Here is a tiny trained network, its code and every weight. The questions are about switching its units off for an input and a class, where a switched-off unit gives its printed mean instead of its output.

import numpy as np


def w(rows, s, z=0):
    codes = np.array(rows[::2]) - 128.0
    scale = np.full(codes.shape[1], s)
    scale[-1] = z or s
    return codes * scale


def f(y):
    return np.maximum(y, 0)


def log_softmax(a):
    a = a - a.max(-1, keepdims=True)
    return a - np.log(np.exp(a).sum(-1, keepdims=True))


def net(x, mask):
    res = np.array(x, float).reshape(1, 7) / 4 @ E
    y = f(res @ A[0][:, :-1].T + A[0][:, -1])
    res = res + np.where(mask, y, B[0][:, -1]) @ B[0][:, :-1]
    return log_softmax(res[-1] @ U[:, :-1].T + U[:, -1])


A, B = {}, {}
E = w([
[220,81,93,255],'x0',
[136,198,63,83],'x1',
[144,176,152,170],'x2',
[145,91,183,82],'x3',
[232,181,121,36],'x4',
[170,130,220,163],'x5',
[111,213,121,169],'x6',
],0.0073)
A[0] = w([
[148,1,158,74,146],'neuron 1',
[175,139,203,172,208],'neuron 2',
[196,101,165,77,142],'neuron 3',
[128,220,91,77,184],'neuron 4',
[154,49,192,79,90],'neuron 5',
[134,149,155,205,150],'neuron 6',
[126,134,102,234,253],'neuron 7',
[138,204,142,76,156],'neuron 8',
[78,240,226,181,166],'neuron 9',
[29,103,124,101,199],'neuron 10',
[27,86,149,79,254],'neuron 11',
[70,114,72,144,209],'neuron 12',
[87,166,173,170,96],'neuron 13',
],0.0085,0.0035)
B[0] = w([
[95,100,148,102,224],'neuron 1',
[196,53,183,99,225],'neuron 2',
[141,69,117,40,197],'neuron 3',
[128,201,145,128,236],'neuron 4',
[101,107,144,96,198],'neuron 5',
[206,130,136,132,201],'neuron 6',
[254,196,49,153,254],'neuron 7',
[110,209,219,89,212],'neuron 8',
[155,129,176,151,236],'neuron 9',
[69,165,110,180,223],'neuron 10',
[35,158,157,161,252],'neuron 11',
[72,167,98,205,204],'neuron 12',
[142,84,193,203,173],'neuron 13',
],0.0071,0.0065)
U = w([
[68,155,188,135,16],'0',
[140,28,165,98,138],'1',
[180,90,229,186,158],'2',
[99,74,137,142,18],'3',
[123,172,169,108,254],'4',
[70,145,110,184,29],'5',
[1,89,147,153,144],'6',
[143,146,100,168,178],'7',
],0.011,0.004)

Each question gives the input, the list of numbers given to net, and the class t.
The units are the neurons (one row each of A and B). Each row of codes is followed by its name. A weight is (code - 128) times the scale printed after its matrix; where a second scale follows, it is the last column's (A, B and U).
mask holds one flag per neuron, in row order. A switched-off neuron (its flag False) gives its mean, the last column of its row in B, instead of its output. The means were averaged over made-up inputs and are rounded, as every weight is.
A unit's drop is (log p(t) with every unit on - log p(t) with that unit switched off) / (log p(t) with every unit on - log p(t) with every unit switched off).
The circuit of an input: a set's keep is (log p(t) with only the set's units on - log p(t) with every unit switched off) / (log p(t) with every unit on - log p(t) with every unit switched off). Starting from the 12 units with the biggest drops (on a tie, the unit counted first), units are removed one at a time, each time the one whose removal leaves the highest keep (on an exact tie, the one counted first), for as long as the keep stays at least 0.8.
units of the circuit, in order: the units of the circuit, biggest drop first
most important unit: the unit with the biggest drop
top k neurons: the k neurons with the biggest drops, biggest first
drop of u: that unit's drop, to one decimal
input [-2,8,2,7,4,6,-5], class 1: most important unit : neuron 3
input [-7,-3,7,8,-4,3,-1], class 6: units of the circuit, in order : [neuron 11; neuron 7]
input [5,2,-1,1,-8,-5,-5], class 5: top 3 neurons : [neuron 7; neuron 12; neuron 2]
input [-4,-4,-4,-1,2,-1,4], class 6: units of the circuit, in order : [neuron 7; neuron 11]
input [6,0,1,-1,-7,1,-4], class 7: top 2 neurons : [neuron 7; neuron 9]
input [7,-4,2,2,-7,-6,8], class 7: top 2 neurons : [neuron 7; neuron 12]
input [4,-3,1,2,-7,-8,7], class 7: top 2 neurons : [neuron 7; neuron 6]
input [7,3,-6,-1,-8,-2,8], class 7: drop of neuron 7 : 0.6
input [6,-8,-1,6,8,-3,4], class 1: drop of neuron 6 : 0.0
input [5,2,-3,4,-5,7,-8], class 1: drop of neuron 5 : 0.1
input [-8,-4,6,-3,-4,4,3], class 2: drop of neuron 13 : 0.5
